Below is a small trained network, with its code and all its weights. Each question gives an input and a class and asks what happens when units are switched off, that is, made to give their printed mean instead of their output.

import numpy as np


def w(rows, s, z=0):
    codes = np.array(rows[::2]) - 128.0
    scale = np.full(codes.shape[1], s)
    scale[-1] = z or s
    return codes * scale


def f(y):
    return np.maximum(y, 0)


def log_softmax(a):
    a = a - a.max(-1, keepdims=True)
    return a - np.log(np.exp(a).sum(-1, keepdims=True))


def net(x, mask):
    res = np.array(x, float).reshape(1, 6) / 4 @ E
    y = f(res @ A[0][:, :-1].T + A[0][:, -1])
    res = res + np.where(mask, y, B[0][:, -1]) @ B[0][:, :-1]
    return log_softmax(res[-1] @ U[:, :-1].T + U[:, -1])


A, B = {}, {}
E = w([
[57,108,155,146,201,139,66,160],'x0',
[175,108,168,32,127,49,25,54],'x1',
[219,125,39,147,208,90,98,180],'x2',
[155,110,174,1,143,195,179,175],'x3',
[91,100,16,93,74,196,73,100],'x4',
[128,126,131,133,133,132,127,126],'x5',
],0.0072)
A[0] = w([
[147,89,179,55,192,215,142,225,128],'n0',
[191,101,171,2,108,175,193,238,144],'n1',
[127,109,52,96,132,206,88,119,75],'n2',
[117,76,49,103,103,174,67,84,40],'n3',
[140,90,105,143,252,150,30,221,147],'n4',
[100,96,35,113,65,201,66,90,130],'n5',
[167,154,220,144,166,74,150,158,79],'n6',
[112,76,52,116,138,170,102,100,163],'n7',
[139,132,153,65,153,42,78,82,64],'n8',
[209,120,74,132,192,148,113,203,126],'n9',
[99,163,89,210,158,82,62,129,200],'n10',
[174,97,181,58,74,86,81,77,111],'n11',
[39,142,205,160,106,152,103,78,211],'n12',
[162,100,63,167,167,86,145,176,135],'n13',
[223,126,54,134,179,101,107,193,132],'n14',
[186,92,144,58,126,76,72,57,20],'n15',
[134,69,164,64,203,188,133,145,194],'n16',
[219,144,74,123,75,100,196,97,147],'n17',
[96,192,94,188,130,189,215,226,38],'n18',
[21,155,199,154,96,191,177,122,135],'n19',
[156,200,192,143,179,43,161,164,81],'n20',
[103,158,143,241,104,32,124,83,120],'n21',
[103,140,73,151,103,138,223,178,6],'n22',
],0.0067,0.0019)
B[0] = w([
[180,130,70,142,163,100,147,19,228],'n0',
[144,114,47,156,191,95,172,34,254],'n1',
[104,253,203,92,163,144,175,149,185],'n2',
[93,213,183,168,183,185,172,184,190],'n3',
[47,52,167,42,46,82,129,117,221],'n4',
[105,200,172,117,190,131,207,188,211],'n5',
[71,183,220,130,178,150,165,193,198],'n6',
[119,198,158,112,145,93,169,162,184],'n7',
[214,96,87,164,152,180,74,192,209],'n8',
[98,141,157,51,55,188,96,56,200],'n9',
[152,119,88,137,138,96,214,57,204],'n10',
[188,79,68,137,136,188,91,202,223],'n11',
[60,57,129,73,46,103,114,78,209],'n12',
[108,61,172,89,57,155,96,68,184],'n13',
[54,100,234,50,71,162,73,60,209],'n14',
[214,80,146,180,208,221,60,186,216],'n15',
[129,149,51,175,155,45,173,67,209],'n16',
[17,38,146,3,30,26,224,190,190],'n17',
[188,61,106,186,144,226,17,196,213],'n18',
[155,92,140,60,57,127,68,129,213],'n19',
[98,234,203,89,153,190,169,162,201],'n20',
[135,156,76,180,179,105,156,69,209],'n21',
[134,59,131,212,184,233,20,189,177],'n22',
],0.0049,0.0077)
U = w([
[193,92,113,163,152,183,66,181,48],'0',
[109,91,164,68,64,127,123,93,16],'1',
[128,251,175,119,173,136,176,175,57],'2',
[115,90,118,100,113,93,152,138,248],'3',
[157,150,55,155,165,105,160,44,90],'4',
[144,131,125,115,121,121,135,130,255],'5',
],0.012,0.0039)

Each question gives the input, the list of numbers given to net, and the class t.
The units are the neurons (one row each of A and B). Each row of codes is followed by its name. A weight is (code - 128) times the scale printed after its matrix; where a second scale follows, it is the last column's (A, B and U).
mask holds one flag per neuron, in row order. A switched-off neuron (its flag False) gives its mean, the last column of its row in B, instead of its output. The means were averaged over made-up inputs and are rounded, as every weight is.
A unit's drop is (log p(t) with every unit on - log p(t) with that unit switched off) / (log p(t) with every unit on - log p(t) with every unit switched off).
The circuit of an input: a set's keep is (log p(t) with only the set's units on - log p(t) with every unit switched off) / (log p(t) with every unit on - log p(t) with every unit switched off). Starting from the 12 units with the biggest drops (on a tie, the unit counted first), units are removed one at a time, each time the one whose removal leaves the highest keep (on an exact tie, the one counted first), for as long as the keep stays at least 0.8.
units of the circuit, in order: the units of the circuit, biggest drop first
most important unit: the unit with the biggest drop
top k neurons: the k neurons with the biggest drops, biggest first
input [7,6,-3,-1,-8,5], class 2: top 3 neurons -> [n20, n6, n18]
input [-2,-7,-2,6,7,-5], class 0: top 2 neurons -> [n18, n22]
input [-4,-1,-5,-2,8,-4], class 2: most important unit -> n5
input [-5,8,2,6,-7,-7], class 0: top 2 neurons -> [n15, n11]
input [0,3,8,7,-6,6], class 1: top 3 neurons -> [n14, n4, n9]
input [0,-1,-7,2,8,8], class 2: top 3 neurons -> [n5, n3, n2]
input [1,6,8,3,1,-6], class 1: top 4 neurons -> [n14, n4, n9, n18]
input [5,3,7,-5,3,-4], class 1: units of the circuit, in order -> [n4, n14]
input [-3,8,8,-7,4,7], class 0: top 2 neurons -> [n15, n8]
input [-6,1,8,0,5,3], class 1: units of the circuit, in order -> [n14, n17]
input [7,-4,1,8,-6,-6], class 4: units of the circuit, in order -> [n0, n1]
input [-5,8,2,5,-8,1], class 0: top 3 neurons -> [n15, n11, n8]
input [-5,6,8,1,5,4], class 1: top 2 neurons -> [n14, n17]
input [-1,-4,8,-8,3,-1], class 1: top 2 neurons -> [n14, n13]
input [4,-3,0,5,1,0], class 4: most important unit -> n0
input [1,4,-3,-5,2,-3], class 4: units of the circuit, in order -> [n21, n4]
input [2,4,8,7,-7,8], class 1: top 3 neurons -> [n4, n14, n9]
input [-3,5,5,6,6,-6], class 2: units of the circuit, in order -> [n2, n3]
input [2,-4,-3,8,8,1], class 2: units of the circuit, in order -> [n2, n5]
input [-3,7,8,3,-2,7], class 1: units of the circuit, in order -> [n14]
input [0,7,0,6,4,-2], class 0: units of the circuit, in order -> [n15, n11]
input [6,-8,-8,7,6,3], class 0: top 2 neurons -> [n18, n22]
input [3,3,-1,7,-6,-4], class 4: units of the circuit, in order -> [n1, n0]
input [1,4,8,8,1,1], class 1: top 2 neurons -> [n14, n4]
input [1,2,5,1,3,-2], class 1: units of the circuit, in order -> [n14, n4, n9]
